[ -1   1  10  12   0   1   6   6   7  -5  27  -2   5 -12  -9 -11  -2  -4
  -1   0   5  -5 -26  11  12   4  -4   1   6  -5  29   1   4  11   8 -27
   1  11  -1   5  18   5  16] : (76).(31)
[ -2   9   6  20   7   9  13  19   9  -4  43  -5  -1  -2   0   5  -2  -4
   2   4   3  -7 -33  -5   7   0 -11   5 -20  -1  28  -2   3  12   6 -29
  -2   3   2   5  14   4  13] : (73).(40)
[ -3  -4  21   4   4   2   9   0  -3   0  17  -2   1  18 -12  -3   1   0
   0  -2   4  -6 -12   3  13   2 -10   1  -1  -5   3   1   2   1   9 -20
   4   7   0   8  19   6  25] : (77).(30)
[  6 -21  17  -4   1  -1   5   3  -3   3   6  -2   4   2  -9   8   1   1
  -1  -2  -3  -4  -4   6   6   0   4   2  -3  -3  13   1   8   9   8 -15
   4   8  -2   8  20   9  18] : (81).(28)
[ -5   2  26   9   2   4  12  -2  -4   2  24  -2   2  24 -13  -3   1  -2
  -1  -2   5  -7 -19   2  19   5 -12  -1  -9  -2   0  -2   1  -2   8 -35
   3   7   0   6  16   6  31] : (77).(54)
[ -1  -9  18  -1  -1  -1   6   2  -5   1  10  -3   3  11 -14  -1   1   1
  -1   0   2   0  -6   4   8   2 -12   2   1  -6   4   2   3   1   7 -23
   2  15  -2   5  22   6  25] : (77).(34)
[  0 -21  29  -2   1   0   7  -6  -5   1   4  -3  10  16  -7   4   4  -1
   1   2   4  -6  -1  -4   7   1 -19   1   5  -6  -3   1   2  -2   3 -25
   3   8  -8   5  16  13  28] : (77).(34)
[  6 -21  31  -4   1  -2   4  -5  -6   6   3  -4   1   9 -16   7   0  -2
  -5  -3  -1  -4  -9   5  15   2  11   2  -6  -2   0  -2   1   7  13 -17
   2   3   1   9  13   3  19] : (81).(42)
[ -3  -2  24   2   2   2  10  -2  -7   4  21   3   4  29 -13  -1   5  -1
  -1  -4   4  -7  -7  -5  12   5 -25   3  -7  -5  -1   2   4  -5  11 -29
   3   9  -2   6  19   6  28] : (77).(54)
[ -5   3   8  15  -2  -4   9   7   4  -1  24  -2   4   4 -13 -13   1  -1
  -1  -2   1  -3 -26  12  14   0  -7  -3   1  -2  21   2   3   8   9 -25
   2   9   0  11  21  -1  22] : (76).(29)
[ -8  -9   9   6   2  -2   7   6   2  -2  18   1   3   6  -8 -13  -1  -6
   2  -1   4  -6  -7   4   8   0 -11  -1  20  -2  12   2   4   2   5 -22
   3  12  -2   7  19  13  21] : (76).(29)
[ -5  -3  23   3   1   3  10  -1  -3   2  16  -3  -4  23 -14  -4   0  -1
   0  -1   5  -8 -10   1  14   3 -20   1   2  -4  -1   1   1  -3   9 -30
   3   9  -1   7  19  10  30] : (77).(54)
[ -5   8  -5  19   5   8  12   8  11  -3  30  -1  -3   3   4  -3   1  -2
   6   3   3 -10 -22  -5   3   4 -19   2  -9  -3  19   2   3   7  -4 -24
   2   5   4   3  15  11  15] : (73).(40)
[  1   1   3  16   7  15  11   3   6  -1  26  -2   0   4   3  10  -2  -1
   3   4   3 -10 -24  -3   5   0 -10   2 -26  -2  14   2   2  11  -4 -22
   0   5   1   4  13   8  16] : (73).(21)
[ -5  -3  17   7   4   8   8   2   4  -5  17 -12   2  -3  -3  -7  -2  -6
  -1   1   7  -5 -19   5  14   1  -1   1  10  -2  13   0   3   7   6 -23
   0  11  -1   6  10  10  16] : (76).(22)
[ -5   3  10  14   3   0   7   6   8  -4  28  -1   2  -2  -6 -12  -2  -4
   0   0   4  -3 -23   8   9   3 -11   0   6  -3  22   2   1   6   6 -25
  -2  10   2   7  20   2  19] : (76).(29)
[  9 -25  32   0   3   1   5  -3  -5   1  12  -6   0   3 -11  15   1  -1
  -1  -2  -1  -2 -14   6   9   0   9   3 -10  -2   8  -2   3  14  16 -27
   1   5   0  11  13   5  19] : (81).(42)
[  8 -19  28   1   4   3   4  -6  -5   2   9  -2   1   2 -15  11   1  -1
  -4  -3   0  -3 -12   5  14   1  16   6 -13  -3   4  -5   1  10  18 -16
   1   2   0   8   8   1  15] : (81).(37)
[ -8  -3   6   9   4  -3   8   9   5  -3  22   1   3   5 -10 -17   2  -7
  -1  -2   4  -6 -15   7  10   4  -8   0  13  -1  15   0   3   5   8 -22
   1  10   1   8  21   6  20] : (76).(29)
[ -9   6   3  15   3   4   9   7   5  -7  26  -1   1   2  -5 -17  -1  -5
   2   2   5  -4 -21   8  12   3 -11   2  12  -5  18   2   2   3   2 -25
   6  12  -2   5  19   7  20] : (76).(22)
[  4  -2   7  13   7  13   9   3   6  -1  17  -2   0  -5   4  10  -2  -1
   2   3   1  -7 -23   2   6   0   3   6 -21  -2  21  10   2  15  -2 -19
  -1   2   1   4  10  13  13] : (73).(44)
[ -5  -9   6   8   0  -1   4   7   3  -3   9  -2   2   3  -2  -7  -1  -5
   2   1   3  -5 -10   6   2   0 -18  -2  11  -5  13   4   4   4  -3 -16
   2  10  -4   4  20  13  21] : (76).(29)
[  9 -10  31  13   2   2   5  -4   0   0  25   0  -1 -11 -20   2   2  -1
  -8  -3  -3  -2 -39  14  20   3  24   3 -18   0  21  -4   2  18  25 -24
   4   2   6  13   6  -5  13] : (81).(37)
[ -3  -6  31   1  -1  -1   8  -2  -2   3  17  -3   5  10 -14  -6   0   0
   0  -2   6  -4 -17   3  13   2 -19   0   2  -3   6   0   1  -9  13 -28
   5  10  -3   8  15  -2  28] : (77).(30)
[ -3 -14  21  -4   2   4   5  -4  -4  -2   7  -2   0  21  -7   6   0   0
   0   1   5  -7   2  -3   9   0 -16   3   9  -6  -6   3   2  -1   3 -23
   5  11  -3   6  18  17  29] : (77).(30)
[ -3  10  17  -5   0  10   7   0  -5   3  17  -3   3  16 -13  -1   1   0
  -6  -3   5  -4 -19   6  21   2  -1   5  -5  -5  -1   2   2  -1  11 -19
   1   6   0   3   9   5  22] : (77).(30)
[  1   6  -5  14   4  16  10   5   5  -3  36  -1  -1   1   7   7  -1  -3
   3   4   2 -12 -21  -4   4   1  -6   7 -23  -2  27   1   5  14  -4 -22
  -2   2   2   3  13  15  12] : (73).(44)
[ -7   4  16  12   2   3  13   5   5   4  25  -2   4   3  -7 -13  -2  -2
  -2  -1   8  -4 -25   6  13   1 -15   5   6  -5  13   2   2   1   5 -28
   6  10  -2   7  15   5  26] : (76).(29)
[  0  -9  31   3   1   0  10  -2  -3   2  15  -5   3  11 -12   2   1   2
  -2  -1   5  -5 -15   2  12   1 -14   0  -5  -6   1  -2   2  -3  13 -28
   2  11  -4   7  18   5  32] : (77).(54)
[ -1   4  -3   8   6  12   8   7   5  -2  26  -1   1   2   5   4   0  -1
   5   0   2  -7 -22   4   4   0 -14   4 -14  -2  21   6   2  11  -3 -21
  -1   5   0   2  18  13  17] : (73).(44)
[ -3   1   5  10   8  14  12   3   3  -3  35  -1   0  13   1   8   1  -7
   5   4   5 -14 -16  -8   5   2 -15   7 -10  -4  18   3   4  11   2 -34
  -2   9   1   5  20  20  20] : (73).(40)
[ -3  -8  15  -4  -3   0   4   4  -2   0   9  -5   4  18  -9  -5   2   1
   0   0   5  -2  -2   2   6   4 -27   1   7  -4   3   4   2  -4   4 -23
   5  10  -1   4  18  11  30] : (77).(30)

[-2 -4 -2 -4  1 -2 -3 -1 -3  4 -2 -1  2  5 -6  6  1  3  1  0 -1  1  3  0
  4 -8 -8 -4  0 -1 -3 -1 -4  1  6 -4  6 -1  2 -1 -2  5  7] : (52).(231)
[ -1  -6  -2   2 -12  -3  -2  -1   0   2  -7  -2  -5   2  -9   1   4   0
   1  -2  -7   3   5  -5   3 -13  -5 -10   0   0   1   2   0   1   6  -3
   7  -3   1   4   8   6   6] : (52).(237)
[ -1  -8  -6  -1   0 -12  -4  -1   1   1  -4  -4  10   4 -12   4   9   3
   1  -1  -3   3   4  -2   4 -17  -8   2  -4  -2   8   2   3   0  15   1
   4   5   2  -3   7  18   6] : (51).(236)
[ -1  -6  -2  -1  -2  -9  -2  -2  -1  -1  -7  -2  -2  -5  -2   1   4   1
   1  -3  -3   0  -2  -3   2 -12  -1  -7   1 -19   3   0  -5   8   7   0
   3  -6   0   0   1   4   6] : (52).(230)
[ -4  -3 -10   3  -5 -13  -6  -3   1   6  -6  -4   8  -4  -2   4  -7   1
   5  -1   5  -3   5 -10   6 -17 -11  -2  -2  -1  -2   4  -2  -5  15   3
   3   7   3   0   8  12   2] : (51).(227)
[ -3  -4  -6  -3  -9  -1  -1  -2   2   4 -10   0  -1  -1  -8  -4  -1  -1
   2  -3   2  -2   0  -1   6 -18  -7 -10  -5  -1   2   0  -2  -5  10   0
   7   0   0   4   5   4   4] : (52).(237)
[ 0 -4  6 -8  6  4 -3  4  0 -8 -7 -2 -5  1 -7 -7  9 -3 -3  6 -1  5 -3 -4
  6 -3  2 -5  3 -2 10  0 -3 13 -1  4  1 -3 -3  4  3  0  7] : (49).(222)
[  1   1   3 -10  15   1   0  15  10 -10 -21 -10   0   1  -8  -4   8  -2
  -7   5  -7   2  -5  -7   3  -1  -4 -16  -3  -2  -6   9  -3  -4   2   3
  -5  -1  -1  11  -1   2   7] : (49).(226)
[  0  -1   6 -13  19  10  -5   4   4   1  -9  -6   8   2 -11  -6   3  -1
   0   0  -3   4  -8  -6   5  -2   7  -8  -3  -1   3   1   2   4   2   1
   0   3  -1   7   4  10   7] : (49).(222)
[ -1  -5  -4  10  -8 -10   3   2  -2  -3 -17  -2  -6  -1  -6   8  -2   3
   5  -1  -7  -1   7  -3  -5  -8 -11  -6   3   1  -6   6  -5  -3   3  -1
   4  -6   5   3   2   0   3] : (52).(237)
[  1  -1   4   0  -1   7  -2   2   1  -3 -13  -4  -3  -1  -8  -6   4  -3
  -3  -1  -2  -1  -3  -1   7  -1   7  -9  -2   1   1  -2   3  -6  -3   5
  -2  -4  -2   7   6   1   1] : (49).(222)
[ -1  -6   0   7 -12  -8  -1   1  -4  -2 -15   0 -11   5 -10   5   5   3
   3  -2 -10 -10   8  -8   4 -16  -6 -10   3  -1  -1   9   0   3   7  -6
   4  -8   4   2   8   5   3] : (52).(231)
[  1  -3  -1   1  -3  -3   3   3  -2  -2 -13   0   0  -1  -3   6   1   4
   2  13   0   4   0   1   3 -10  -5   2   7   0  -2  -1  -6   0   5   2
   3  -6   1  -2  -1   5   3] : (52).(237)
[  1  -5  -1   4  -8  -6   3   1  -8  -5 -20   3   1   0 -13  11   4   5
   0  -4  -6   3   2   7  -7  -2 -14  -3   0  -2   1   3  -3   0   8   7
   0  -8   0   1   0   7   4] : (52).(231)
[  5  -1   3 -17   7  -1  -1   3   6  -7 -21  -2  -8  -1 -10  -2  -1   0
  -2   0  -8   5  -4  -7  10  -5   2 -18   1  -3 -12  10  -2  -5   0  -2
  -3  -3   1  10  -4  -1   9] : (49).(229)
[ -3   0   7  -3  17   9   1   6   0 -10 -11   0  -2   1  -9  -6   1   3
  -1  -2  -2   6  -3  -4   4  10   2 -11   3  -1  -5   5  -4  -5  -2   1
  -3   2   2  11  -1  -5   5] : (49).(226)
[ -3   1   4  -7  -3  -9  -2   3   8  -9 -13  -4  -9   0 -16  -6   9  -3
  -3  -1  -9   3   5  -5   9  -5  -5 -15  -3  -1   1   7  -1  -1   4   3
  -1  -1  -1  14   5   2   4] : (49).(226)
[  1  -6  -4   0  -6  -3  -2  -2   3   5 -11  -1  -1  -1 -14   3   7   0
   2  -4  -7   1  -1   1   2 -14 -12 -15  -4  -3   1  -1  -1  -5  15  -4
  10  -7   2   5   2   4   7] : (52).(237)
[ -3   0   4 -13  10   2   0   2   2  -2  -9  -4  -3   0  -6  -2  -2   0
   2   1  -2   3  -1  -6   1   4   2  -7   2  -2   2   5  -2   4   0  -1
  -2   2   1   7   3   1   5] : (49).(222)
[  1  -6   4  -5   1  -7  -1   1  -2  -5 -13  -3  -1   1  -3   9   0   4
   5  -2  -5   0   3  -1  -6  -8 -13  -8   3  -3   2   7   0  10   6   0
   0  -5   2   2   1   7   9] : (52).(231)
[ -2   0   1 -17   6   3   1   1  11  -3 -21  -4  -8  -2 -11  -4  -1  -2
  -3  -4  -2   3  -7  -7   3  -7   6 -16  -3  -1   2   2  -6   5   1   3
  -3   0   0   5   2   2   6] : (49).(222)
[ -1  -6  -7   3  -2 -11  -2  -4   0   6  -6   0   6   4  -5   7   0   3
  17  -2   0   1   3  -4   3 -21  -4  -3  -1   0  -4   2   2  -4  12  -6
   7  -4   1  -5   4   9   5] : (51).(227)
[ -2  -6   4   8 -10  -5   1  -1  -2  -1  -5   0   2   1  -9   2   7   2
   3  -3  -4   1   3   0   1  -9 -12  -5   0  -2   5  -8  -2   3   7  11
   4  -5   1  -1   5   4   4] : (52).(237)
[  1  -7  -4   0  -1  -5  -2  -4  -3   0 -11   0  -4   3  -7   7  -9   4
   8   0  -2  -2   0  -7  -3  -8 -11  -9   3  -1  -6   7  -9   3  10  -9
   4  -1   3   0   2   3   6] : (51).(225)
[  0   1   2  -8  -6   4  -2   5   6  -3 -18  -3 -15   2 -15  -2   1  -2
   2   9  -8   4   0  -5   7  -9   2 -10  -1   4  -4   4  -1  -4   3  -2
   4  -2   1  10   3   0   4] : (49).(229)
[ -3   0   8 -10   7   6   1   9   6  -7 -25  -3  -8   3 -18  -6   8  -1
   1   3  -8   8 -11  -8   7  -2   7 -14  -4   1   2   0   1   1   1   0
   6  -5   1   8  -2   1   6] : (49).(226)
[  3  -5  -3   4  -4  -4   0  -3   1   4  -1  -1   0   2   0   5  -1   0
   3  -1   1  -3   6  -3   7 -11  -2  -3   1   3  -7   1   1  -6   4  -6
   6   2   2  -2   2   5   2] : (51).(227)
[  0  -2  -3  -9  -7 -10   5  -1   3   0 -14  -4  -1   0  -6  13   0   4
   2   0  -7   0   7  -3  -6 -16  -9  -4   2   3  -2   6  -6   2   6  -4
   4 -11   6  -2   3   2   5] : (52).(230)
[  1   0  -7   6 -12  -9  -2  -4  -3   7  -8  -1   1   2  -2   7  -3   2
   4   7  -5  -3   3  -5  -1 -18  -6  -3  -1   3  -1   2  -3   6   6  -4
   6  -2  -2  -5   8  11   5] : (51).(236)
[ -3   1  -2   9  -3  -9   2   1   5  -3 -15  -1   5   1 -11  15   5   3
   3  -2  -6   2  10  -5  -1  -6 -11  -4  -2   0  -1   5   3  -6  11   1
   4   2   4   2   6   4   1] : (52).(230)
[ -3   2   3 -14   1   7  -1   4   9  -2 -11  -2  -7  -1 -12  -6   0  -6
  -4   1  -5   5  -9  -6   9  -8   7  -9  -5   1   0  -1 -11  -3  -1   7
   2  -2  -4   9   1  -6   3] : (49).(222)
[  0   2   1  -2  -3   4   1   5   9  -8 -15  -3 -14  -3  -8  -9   8  -5
  -5   7  -8   0   0  -6   9  -4   1 -13   0   3  -4   3   1  -4  -2   1
  -1  -5  -2   8   1  -5   1] : (49).(226)
[ -3  -4  -7 -12 -15  -8   2  -6   2  12  -6   6   2  -3  -7  11  -8   1
   8  -7   3  -4   0  -3  -3 -12 -13  -1  -7   3   3   2  -6   3   7   3
   6  -1   4  -2   1   1   3] : (51).(227)
[ 1 -8  2  7 -2 -6 -2 -1 -4 -2 -6 -4 -7  2 -4  5  5  2  2 -2 -5 -2 10 -2
 -6 -4 -8 -2  2  1  5  2 -1 12  0 -4  4  0  2 -2  9  8  5] : (52).(230)
[-10  -6  -4   6  -1 -13  -3   1   1  -3 -11  -3   1   2  -7   2   7  -1
   2   2  -2  -5  -2  -4   3 -14 -12 -14  -2  -4   1   4  -2  -1  14  -4
   1   0   0   4   5   6   3] : (52).(237)
[ -1  -6  -3 -11   0  -7  -4   0   6   2 -10  -3   2   2  -9   6  -1   1
   3   0  -1   2  -4  -4   2 -19  -2 -11  -2  -3  -1   1  -3   4  11  -2
   5  -3   0  -3   3   5   6] : (52).(237)

[ -6  -1   2   0  -5  -9   0  -1   4   4   1  -2   3  -1  -7  -7   3  -6
   7 -15   1  -3   1  -2  -4  -2  -5   4  -7  -2   7  -2   3  -4  -6   1
  -3  -8   0   1  -6   4  -3] : [64].(415)
[ -5  13  -2  -5   2   1   9  -9   5   4   3  -4  -3   5   8   7   3   1
 -10  -4   2   4  -1   2  -1  -1  -9  -8   3  -3   2   1   0  -6  12   0
   6  -6 -10   1  -2  -2   0] : [73].(423)
[ -8  -3 -14   3  -6   3  -5   5  -4   4   8   3   1   3  -2  -3   4  -6
  -3 -15   4  -4  -4   3   6 -11  -5  -4  -8  -5   9   4  -1  -5  -5   3
 -10  -9   3  -2  -2   6  -7] : [64].(431)
[ -4  20  -7  -3   7   3  11  -5  -5   3   6   2   4   5  -3  18   1   9
 -21 -12   9   2  -3  16  10  -7   0  -7 -15   8 -15   2   1  10  11  -6
   7 -13  -9   5  -7   9  -5] : [73].(423)
[ -9  -9 -10   1  -4  -3   3   1  -1   3   8   2  -2   2   0  -8   0 -13
  -1  -2  -2   4  -2  -1  -6 -12  -6  -7   1 -11  12   0  -1  -4   1   4
  -1   3  -1   1 -11   4  -1] : [64].(419)
[-10  11  -3  -1  -2  -6   5 -13   3  -6   2   0  -1   7  -7  -6   6   9
   2  -3 -10   7  -2  -3  -8 -15  -5  -2  -4  -3   2  -2   2  -4  -2 -10
  15 -13 -10  -3  -2   2  -1] : [73].(410)
[ -5  15  -6   4  -3   2   6   8   8  10  -4   1   4  -4  -8  -1   4  -2
  -2 -17   3  -5  -1   9  15  -1  -6   2 -15  22  -3  -1   0 -12  -1   1
 -13 -22  -4  -3  10   6  -5] : [64].(431)
